In the rows, 128 means zero.
Facts:
{begenis govir graplus katurek libril neli paflok pekas} δ kidru
{bilefin dalitrik drivik fato geplon klelar kotran mibe netil nuko soflim} δ grako
{biron fiflu stukam} δ beretro
{boge bropligrus dedru dirol dobek flugrek kosim lator plokan} δ groror
{bogruk fumuk furim gramodrel lesis plubril regri skiklem vudrur zadrolo zotrar} δ kikuge
{boska didel fiziflam ludok muber plagol plistar zizel} δ nesko
{brefo dasom gufe kitrul liti lugrur} δ nastis
{brigusem buskir drilam fodrosku grefas nofen plolu tragi zivun} δ plusul
{brobugi brudraban brudrim danunos dronol dustu fomok laklo luzam tusi voben} δ bosti
{brofar dafla fuskin gogas grefofik kosel liplas luvi maplok mekam plitun trekla vulan zubekom} δ kobrak
{ditril drogrinen febrol kazem mutru pligen riklom stasar stokevi tilam} δ rufek
{dralis gakul guge kidibrol peflun pirus skorarim stetro veres} δ stoti
{draser fitor graple grovil gruskos mistak neflok stoduk} δ loflu
{drisuflon flugir geron grastuklo klime kozutri puplu sketan sufun truplo zevil} δ tritrom
{drutreple fuzam kopi plepleska plomal podam rabi siga skastigum truzak} δ skoskol
{fefi grovur reklin travi} δ grabu
{fleski flozis kiril lizin mado traflal} δ trates
{kluzestok lokla mogror sastu sazul} δ plitren
{padek rutak skebregam skiklu sterek} δ gresun
{skoflaskur soflos} δ droniri
{steflam} δ vemu
{begenis dalitrik dralis klime luzam neflok regri reklin vulan} α d
{bilefin biron fomok fuskin govir kiril} α k
{boge bogruk didel draser drisuflon drivik dustu flozis gakul kluzestok lugrur pekas siga skoflaskur tragi} α a
{brefo maplok mistak} α n
{brobugi fleski klelar mekam paflok riklom skiklu stetro truzak zotrar} α m
{brofar furim grastuklo grovur kazem libril lizin plepleska sastu steflam veres} α b
{bropligrus drogrinen flugir lokla muber netil nofen rabi rutak traflal zadrolo} α g
{brudrim dasom gogas guge pligen sazul stukam travi zivun} α h
{dafla drutreple fodrosku fumuk liti neli pirus plistar soflim stasar sterek stoduk voben} α i
{danunos dirol fato fefi fuzam graple padek plagol sketan skorarim} α f
{ditril fiflu graplus soflos tusi zubekom} α c
{drilam lator liplas nuko} α o
{dronol geron grefas luvi mibe vudrur} α j
{febrol kidibrol kosel plokan zevil} α l
{katurek kozutri plolu podam tilam trekla zizel} α p
{kosim laklo mado mogror plitun} α e
σ:
brefo liti lugrur gufe kitrul dasom
brigusem tragi nofen plolu zivun grefas buskir fodrosku drilam
ditril febrol pligen drogrinen kazem mutru stokevi riklom tilam stasar
draser neflok grovil graple stoduk mistak fitor gruskos
dronol laklo dustu tusi brudraban luzam brobugi danunos brudrim fomok voben
fato drivik geplon bilefin soflim klelar mibe dalitrik nuko kotran netil
fleski lizin traflal flozis kiril mado
fuzam plepleska plomal podam truzak drutreple skastigum kopi rabi siga
graplus katurek govir begenis libril paflok pekas neli
guge dralis veres pirus peflun gakul kidibrol skorarim stetro
kozutri flugir puplu klime sufun grastuklo truplo sketan zevil geron drisuflon
plistar muber boska ludok didel zizel plagol fiziflam
plitun gogas luvi kosel mekam grefofik dafla zubekom vulan maplok trekla brofar liplas fuskin
plokan kosim bropligrus dobek flugrek dedru dirol lator boge
reklin grovur travi fefi
sazul mogror lokla kluzestok sastu
skiklu padek skebregam sterek rutak
soflos skoflaskur
stukam fiflu biron
zotrar skiklem lesis bogruk gramodrel plubril zadrolo furim regri fumuk vudrur
bilefin γ [dasom]
brigusem γ [kidru dralis]
brudraban γ [drogrinen dasom grastuklo]
brudrim γ [mekam kosim dasom]
didel γ [plusul sterek]
drilam γ [sazul kobrak]
droniri γ [soflim brefo tilam]
fitor γ [tilam]
flugir γ [dralis bropligrus brobugi]
flugrek γ [plusul reklin sterek netil]
fumuk γ [muber rabi]
fuzam γ [biron beretro plitren]
gogas γ [veres lugrur netil dalitrik kobrak]
grako γ [dalitrik stetro febrol]
grefas γ [grabu]
gresun γ [soflim grastuklo vudrur]
groror γ [reklin graplus]
grovil γ [dasom]
guge γ [veres drisuflon bropligrus]
kazem γ [pirus neli grefofik]
kikuge γ [grovur]
klelar γ [geplon danunos febrol fuskin]
klime γ [rutak]
kosel γ [zadrolo]
kotran γ [neflok]
kozutri γ [govir plomal tilam]
laklo γ [kosim fomok febrol]
lator γ [fomok grovur]
lesis γ [brofar]
lizin γ [buskir plusul fodrosku plubril]
lokla γ [drutreple kidru gakul]
luvi γ [zadrolo rutak]
mado γ [kluzestok stokevi plubril]
maplok γ [gakul]
nastis γ [gakul]
nofen γ [graple mibe dafla neflok grefofik]
padek γ [vemu]
paflok γ [fefi traflal govir tilam]
plagol γ [graple]
pligen γ [biron dobek draser]
plistar γ [plomal plepleska]
puplu γ [biron boska]
regri γ [gufe sazul loflu stetro plepleska]
rufek γ [boge]
sastu γ [kitrul loflu skastigum]
skebregam γ [grabu rabi]
sketan γ [pirus mibe plitren]
skiklem γ [drogrinen dirol]
skiklu γ [plepleska]
skoskol γ [bropligrus fomok mibe liplas]
soflos γ [plolu]
stasar γ [govir]
steflam γ [pirus drisuflon]
stoduk γ [geplon sazul podam dafla]
stoti γ [rabi]
stukam γ [sazul boge]
sufun γ [begenis rabi]
tragi γ [drutreple]
trates γ [pirus reklin]
travi γ [fiziflam plitun febrol]
trekla γ [plepleska furim skastigum]
tritrom γ [brefo flozis]
truplo γ [pekas bosti]
truzak γ [fato kitrul loflu boge neflok]
voben γ [graple govir zadrolo furim tilam]
vulan γ [dobek]
zevil γ [mutru zotrar]
zivun γ [plokan danunos nesko]
zubekom γ [drivik zadrolo]

Known rows:
[126 137 159 110 122 114 121 101 127 124 141 109 141 122 126 137 114 113
 123 115 140 160 147 126 125 130 140 120 156 143 118 136 160 144  81 109
 131 111 134 145 126 135 129 118 108] : katurek
[124 122 128 145 114 121 134 135 140 132 118 117 131 125 134 141 124 122
 137 137 119 131 135 119 148 126 129 137 138 145 132 129 137 121 109 127
 124 130 120 125 132 121 122 134 107] : gramodrel
[124 122 137 140 121 122 133 130 129 130 121 111 139 122 131 139 124 122
 135 132 122 135 137 111 143 122 137 146 139 145 130 129 143 123 106 128
 124 137 127 123 130 123 126 122 119] : gufe
[129 141  96 103 135 136 126 152 131 137 163 143 109 125 116 112 132 138
  85 119 144  84 110 134 122 148 108  93  75  90 121 113 109 126 156 136
 128 100 122 125 130 124 132  90 166] : drilam
[125 131 102 124 134 129 135 140 139 141 143 138 113 134 138 120 134 127
 116 114 126 123 119  99 134 130 129 134 123 114 124 123 109 132 127 130
 128 127 125 129 139 131 125  99 140] : stoduk
[125 126 135 111 147 131 136 120 126 130 142 107 125 112 133 123 132 134
  95 120 147  96 143 120 132 117 141 141 174 132 121 127 143 137 113 127
 132 131 141 134 126 119 133 122 142] : liti
[125 121 150 137 122 122 121 122 130 127 127 107 145 123 123 140 122 119
 127 127 129 146 138 120 135 128 142 143 149 144 123 136 156 133  96 122
 129 137 126 125 133 125 122 112 112] : bropligrus
[124 125 155 138 117 117 128 129 130 121 122 111 133 122 136 140 123 119
 148 133 118 160 140 112 134 121 146 147 136 142 132 128 138 126 103 123
 123 129 130 116 136 118 122 149 122] : fefi
[138 147 169  90 188 131 150  92  84 119 143 182 126 169 112 120 169 123
 174 122 136  72  83  91  78 150 119 178  95  97 146 155 131 128 223 146
 112 201 158 147  82 160 169  50 207] : luvi
[124 123 125 146 113 122 133 133 134 131 115 117 133 125 132 140 125 123
 138 137 120 126 130 117 144 124 130 139 133 145 128 129 135 120 108 130
 124 129 122 127 132 123 125 141 105] : peflun
[146 158 169 133 155 110 124 102  78 100 138 180 124 168  91 137 147 114
 231 138 106 125  65 131  84 168  94 131  32  94 163 135  80 118 228 139
 119 170 135 141  92 159 157  61 207] : maplok
[123 121 119 143 126 126 140 134 144 125 123 141 137 137 150 125 137 124
 104 127  99 178 139 121 150 115 102 117 124 136 131 121 135 131 105 130
 126 163 124 123 143 129 122 112 116] : brudraban
[137 108  77 155 118 158  98 128 143 138 111 168 151 137 131 116 118 135
 141 124 120 165 129 151 121 114 121 118 157 135 128 151 104 126 147 135
 148 127 105 119 132 144 110  98  98] : grako
[143 160 167 113 181 120 139 106  65  99 158 155 114 146 108 137 161 123
 207 144 130  49  78 140  81 144  92 143  58  89 171 120  72 100 234 152
 112 136 149 134  79 134 169  70 237] : fuskin
[144 147 168 139 169 115 136 112  65 100 135 155 121 146 100 142 156 127
 221 154 117  65  76 142  92 150  94 156  56 101 174 122  76  99 231 153
 111 159 147 133  79 131 165  85 223] : brofar
[129 127 104 145 120 125 122 155 115 135 132 111 132 113 119 135 125 136
 114 144 132 102 130 160 138 127 109 107  94 111 140  99 116 109 132 142
 123 104 120 124 121 107 120 107 145] : drisuflon
[127 138 109 117 125 130 128 147 123 136 157 116 126 113 118 131 130 132
  90 138 149  75 124 153 137 135 103  90  89 106 126 112 130 109 129 141
 121  88 121 128 117 116 133 110 147] : geron
[128 133 152 130 105 116 112 137 137 111 126 106 116 124 128 134 114 134
 142 139 114 143 130 142 128 139 134 105  90 132 129 119 116 122 120 120
 133  98 122 109 141 118 120 208 116] : riklom
[124 126 125 132 128 126 140 139 133 129 130 112 121 119 140 133 128 129
 130 133 127 106 133 113 143 119 132 144 139 136 130 124 128 119 120 133
 123 125 127 121 131 117 128 139 120] : libril
[127 125 106 140 130 128 136 141 138 137 125 138 117 131 136 126 134 127
 136 119 119 140 120 102 137 128 133 145 117 121 128 118 109 132 131 130
 127 144 125 127 142 128 125 107 135] : sastu
[131 133 150 135 114 115 109 140 129 112 131 106 120 121 122 135 118 129
 143 138 117 153 129 148 123 140 131 102  78 123 135 112 109 117 128 124
 130  87 124 104 140 115 120 189 130] : stetro

Rows:
No name comes twice in this set of rows, the named rows included.
[130 126 125 147 104 123 108 148 140 121 112 132 121 133 116 126 115 134
 139 131 104 188 119 135 130 143 130 102  82 123 129 117  93 130 132 123
 136 124 118 111 154 124 108 172 118] -> sketan
[122 131 114 118 134 127 141 135 139 133 140 111 116 122 146 127 129 127
 108 127 136  90 136 110 138 120 131 134 139 130 124 126 136 121 113 131
 123 109 131 124 128 119 132 132 124] -> soflim
[130 127 116 135 122 128 122 154 123 128 123 115 124 120 115 128 123 140
 115 145 129  91 114 148 137 139 119 112  93 123 131 113 119 111 141 138
 130 117 124 116 126 109 125 144 143] -> boge
[126 135 136 128 109 112 133 126 136 123 128 115 125 128 128 141 116 119
 137 132 123 121 127 121 141 140 123 119 114 141 125 131 136 120 107 120
 125 114 120 129 126 133 130 162 105] -> mistak
[125 127 100 112 147 131 132 126 124 140 124 132 121 130 132 111 134 138
  95 101 147 140 139 123 121 120 142 142 168 122 119 118 126 151 121 122
 137 143 141 157 136 131 131 119 130] -> plistar
[123 133  96 111 123 136 157 136 139 144 148 154 107 136 131 120 137 125
 102 126 132  94 116 115 137 135 109 106 108 109 118 128 123 130 134 129
 114 120 124 139 134 135 129 101 124] -> grefas
[124 134 111 107 127 129 139 142 136 135 148 110 112 118 125 124 125 133
  92 135 143  57 117 128 144 141 113 104 107 122 115 127 138 114 122 133
 124 107 121 128 117 122 137 145 121] -> mibe
[125 133 114 117 130 128 141 137 136 128 140 114 110 118 138 127 128 134
 110 130 130  81 122 118 140 131 125 126 127 126 125 125 122 118 125 130
 127 104 126 124 128 118 133 154 130] -> drutreple
[129 138 120 119 129 127 120 147 127 126 153 110 117 111 127 128 126 136
 105 133 140  94 131 154 126 129 114  98  90 104 132 107 107 115 133 136
 126  78 127 110 129 107 126 129 157] -> fomok
[126 129 120 137 110 122 122 138 149 123 123 132 114 133 137 126 119 123
 139 117 107 186 129 116 131 131 134 114 107 127 127 120  96 136 115 116
 131 116 118 121 154 132 116 165 114] -> klelar
[126 140 116  97 131 132 134 147 128 132 166 114 115 114 124 119 131 139
  77 135 150  51 121 145 129 136 108  92  91 105 121 117 132 113 138 137
 123  81 126 114 120 113 135 117 152] -> nuko
[124 124 117 133 125 129 139 139 139 126 124 114 116 122 139 130 128 136
 113 139 123 106 128 125 145 124 126 126 127 137 129 122 124 117 121 131
 125 126 128 117 134 111 127 179 117] -> grastuklo

Now the same objects, written a new way:
Known rows:
[131 121 120 135 136 127 126 125 133 119 134 140 110 114 142 133 141 137
 116 145 128  92 131 117 127 138 111 124 135 130 140 130] : drutreple
[136 115 138 119 129 136 133 133 113 121 126 121 120 125 118 123 124 131
 128 134 129 154 133 129 136 129 140 123 125 116 120 122] : lokla
[135 127 133 120 110 122 140 120 113 124 133 126 125 129 116 133 129 105
 119 123 127 130 128 124 129 136 131 138 127 138 115 124] : didel
[146 183 127 139 163 134 101 142 165 135 145 123 164 148 138 139 108 103
 136 169 134 133 117  79 107 114 141 101 127 148 102 160] : plusul
[121 104 125 136 124 137 117 132 132 128 126 126 112 119 138 128 129 134
 127 132 137 101 134 126 129 132 123 127 138 105 136 120] : zivun
[132 116 133 126 120 134 134 127 121 123 127 126 116 124 125 129 127 122
 125 130 132 125 132 126 130 134 129 130 130 119 126 119] : flugrek
[142 140 120  98 146 102  95 145 118 137 135 113 108 131 118 150 130 169
 115  66 127 148 111  93 145 147 150 113 120 120 157 104] : netil
[163 226 121 116 173 115  50 159 173 157 145  80 139 139 158 176 107 113
 121  72 129 121 100  73 131 143 200  94 136 113  92 126] : grako
[122  97 116 118 127 121 117 136 125 140 132 129 123 138 111 127 127 150
 129 114 145 125 120 105 127 128 114 131 123 126 163 118] : stetro
[150 151 117  95 162 102 116 139 110 111 143 119 113 117 140 147 145 160
 104  85 113 158 114 108 149 149 170 111 126 133 121 118] : dalitrik
[111 141 122 121 128 117 117 110 117 164 120 121 150 126  87 138 144 122
 116 113 112 139 138 131 142  96  96 131 129  98 197 146] : liplas
[118 115 135 108 113 116 109 131 119 124 141 132 116 130 117 125 127 124
 118 128 133 117 121 122 133 124 115 125 127 129 135 117] : fitor
[144 192 127 138 163 137  97 143 168 139 143 121 169 148 138 137 109  96
 138 170 133 130 116  79 108 110 141 100 127 153 106 165] : vemu
[119 101 119 123 131 124 128 135 125 137 126 129 123 134 124 125 126 151
 133 112 140 125 120 121 127 131 121 133 124 121 155 119] : riklom
[124 125 133 131 119 131 135 129 126 134 112 127 127 133 124 121 119 146
 144 114 127 144 130 151 129 131 134 133 120 118 128 115] : grovur
[119 120 131 144 131 135 141 127 137 129 106 125 128 124 149 117 123 149
 147 111 128 131 132 177 128 133 141 138 127 115 116 117] : fleski
[111 151 130 133 132 130 126 105 126 158 106 120 148 116 106 135 143 124
 127 121 104 138 145 168 144  98 108 133 131  89 170 142] : grefofik
[116  89 122 105 116 107 103 139 126 121 154 142 103 101 133 128 132 100
 120 151 118  69 111  72 134 125 112 125 125 132 145 133] : voben
[116 120 145 120 122 126 135 134 124 124 114 131 125 133 122 108 114 155
 149 110 124 160 128 172 133 125 137 129 116 117 120 109] : govir
[141 182 134 134 150 141  92 145 164 135 151 117 164 148 137 134 107  81
 133 172 136 127 118  76 111 108 146 101 133 144  94 160] : gresun
[135 133 125 122 118 113 141 120 118 125 130 134 128 133 115 132 131 126
 124 117 121 134 124 127 126 137 123 138 120 151 129 129] : flozis

Rows:
No name comes twice in this set of rows, the named rows included.
[125 119 140 132 111 140 134 128 126 133 113 117 121 129 127 120 116 128
 142 114 130 141 136 160 132 132 141 136 125 109 113 113] -> lizin
[124 115 130 125 119 126 129 131 123 136 117 129 123 137 115 124 120 151
 140 113 131 140 128 136 128 133 124 131 118 126 146 113] -> libril
[131 120 141 123 129 139 137 132 116 116 123 125 121 123 128 122 122 129
 132 130 124 153 136 149 135 131 144 126 124 118 111 118] -> nofen
[119 111 124 114 123 115 106 132 124 119 151 137 105 119 126 133 139 122
 103 145 136  79 125 102 129 129  99 120 136 127 144 125] -> stasar
[137 118 126 123 109 116 155 126 121 126 119 139 122 110 136 127 125 106
 151 123 100 125 116 120 129 141 150 146 112 153 109 134] -> dustu
[121 101 123 133 123 136 113 135 132 134 128 124 112 121 131 128 129 132
 123 136 140 101 132 110 130 128 116 126 139 106 143 120] -> travi
[136 132 130 116 150 125 152 129 107  95 138 139 126 119 135 124 143 142
 117 133 114 165 126 130 138 129 145 118 126 145 114 140] -> begenis
[127 108 137 126 113 136 132 129 121 135 117 122 118 133 119 124 116 130
 139 114 137 142 130 142 131 132 136 133 123 112 126 113] -> kazem
[136 136 129 126 118 117 146 118 118 123 124 134 129 129 125 133 131 123
 130 121 118 133 128 144 127 138 129 138 122 145 120 127] -> lugrur
[134 189 138 131 154 134  90 143 167 132 153 118 164 147 137 134 106  79
 133 175 135 124 116  98 111 104 144 101 132 141  91 159] -> droniri
[120 117 135 139 126 142 136 127 131 128 110 118 127 121 143 122 120 128
 144 125 134 127 137 181 130 130 147 139 133  99 105 110] -> skiklu

